Below are the code and all the weights of a small trained network. Each question names an input and a class and asks about switching units off, where a switched-off unit gives its printed mean instead of its output.

import numpy as np


def w(rows, s, z=0):
    codes = np.array(rows[::2]) - 128.0
    scale = np.full(codes.shape[1], s)
    scale[-1] = z or s
    return codes * scale


def f(y):
    return y / 2 * (1 + np.tanh(0.7978845608 * (y + 0.044715 * y**3)))


def log_softmax(a):
    a = a - a.max(-1, keepdims=True)
    return a - np.log(np.exp(a).sum(-1, keepdims=True))


def net(x, mask):
    res = np.array(x, float).reshape(1, 6) / 4 @ E
    y = f(res @ A[0][:, :-1].T + A[0][:, -1])
    res = res + np.where(mask, y, B[0][:, -1]) @ B[0][:, :-1]
    return log_softmax(res[-1] @ U[:, :-1].T + U[:, -1])


A, B = {}, {}
E = w([
[160,155,112,114,72,116,81,172,168,70],'x0',
[205,120,130,87,31,158,167,191,48,179],'x1',
[72,131,83,175,68,95,77,126,145,252],'x2',
[108,91,55,158,139,54,131,89,157,148],'x3',
[143,61,143,254,85,178,203,138,97,99],'x4',
[124,97,131,86,154,133,56,196,31,147],'x5',
],0.0085)
A[0] = w([
[176,210,141,66,112,137,160,136,146,56,245],'N0',
[127,96,150,204,66,174,184,146,118,113,218],'N1',
[101,193,125,30,163,108,57,143,183,129,196],'N2',
[130,92,121,201,98,153,68,151,116,154,89],'N3',
[170,100,176,214,114,175,174,174,93,56,220],'N4',
[255,80,74,173,51,86,130,175,154,96,149],'N5',
[111,155,95,91,117,95,38,153,148,136,160],'N6',
[107,94,62,171,109,80,90,126,109,155,89],'N7',
[144,100,171,222,90,185,183,144,77,123,190],'N8',
[122,87,163,45,173,156,190,118,170,42,214],'N9',
[140,140,212,122,139,225,196,178,93,219,254],'N10',
[139,154,103,121,139,40,131,117,94,209,105],'N11',
[86,138,181,56,168,185,130,99,56,151,218],'N12',
[32,117,74,214,154,33,133,70,193,128,209],'N13',
[71,114,85,156,146,89,128,47,205,160,216],'N14',
[121,89,128,48,145,108,104,174,164,193,184],'N15',
[199,182,151,144,192,54,194,124,107,39,139],'N16',
],0.0076,0.0028)
B[0] = w([
[152,174,71,120,206,184,89,131,168,185,204],'N0',
[162,78,15,126,230,185,98,34,143,193,216],'N1',
[106,158,64,110,157,213,78,169,137,67,236],'N2',
[151,91,120,102,112,121,141,109,110,108,163],'N3',
[167,114,107,90,188,226,95,86,135,185,236],'N4',
[85,171,133,99,163,173,69,123,139,84,199],'N5',
[117,181,206,64,85,176,107,183,132,1,196],'N6',
[155,60,108,74,79,96,130,196,30,178,170],'N7',
[231,53,21,131,164,153,112,86,119,165,226],'N8',
[162,90,76,116,214,148,105,42,134,181,209],'N9',
[144,25,57,178,152,138,108,43,126,236,222],'N10',
[159,161,142,140,96,90,174,189,92,144,173],'N11',
[106,130,43,187,192,95,128,137,187,132,194],'N12',
[120,75,127,248,53,22,135,166,88,243,254],'N13',
[77,137,155,222,85,43,156,136,130,168,226],'N14',
[61,134,176,117,86,114,93,168,145,100,183],'N15',
[191,20,135,106,164,104,118,40,100,199,192],'N16',
],0.0073,0.0094)
U = w([
[207,125,61,80,193,208,121,59,179,114,185],'0',
[148,117,169,76,69,69,153,185,93,93,2],'1',
[70,220,166,76,116,159,93,205,232,2,146],'2',
[104,120,108,252,116,23,167,118,183,171,179],'3',
],0.0078,0.0023)

Each question gives the input, the list of numbers given to net, and the class t.
The units are the neurons (one row each of A and B). Each row of codes is followed by its name. A weight is (code - 128) times the scale printed after its matrix; where a second scale follows, it is the last column's (A, B and U).
mask holds one flag per neuron, in row order. A switched-off neuron (its flag False) gives its mean, the last column of its row in B, instead of its output. The means were averaged over made-up inputs and are rounded, as every weight is.
A unit's drop is (log p(t) with every unit on - log p(t) with that unit switched off) / (log p(t) with every unit on - log p(t) with every unit switched off).
The circuit of an input: a set's keep is (log p(t) with only the set's units on - log p(t) with every unit switched off) / (log p(t) with every unit on - log p(t) with every unit switched off). Starting from the 12 units with the biggest drops (on a tie, the unit counted first), units are removed one at a time, each time the one whose removal leaves the highest keep (on an exact tie, the one counted first), for as long as the keep stays at least 0.8.
circuit, biggest first: the units of the circuit, biggest drop first
k most important neurons: the k neurons with the biggest drops, biggest first
drop of u: that unit's drop, to one decimal
input [-2,-7,-1,-6,2,-4], class 3: circuit, biggest first	(N13, N2)
input [1,1,0,2,-6,-6], class 3: circuit, biggest first	(N14)
input [-4,-1,4,6,0,8], class 1: 2 most important neurons	(N7, N10)
input [0,-6,7,-2,-6,5], class 2: 2 most important neurons	(N6, N2)
input [-5,0,4,-6,5,-7], class 0: 2 most important neurons	(N1, N8)
input [-5,6,4,-2,-4,2], class 3: 3 most important neurons	(N10, N12, N4)
input [-8,7,6,0,-3,6], class 3: 2 most important neurons	(N10, N12)
input [3,-3,3,5,-4,8], class 1: drop of N5	0.2
input [3,3,-5,-1,-8,3], class 2: drop of N6	0.2
input [-7,-3,1,-5,-5,4], class 2: drop of N15	0.1
input [6,-1,-3,3,-7,6], class 2: drop of N16	0.0
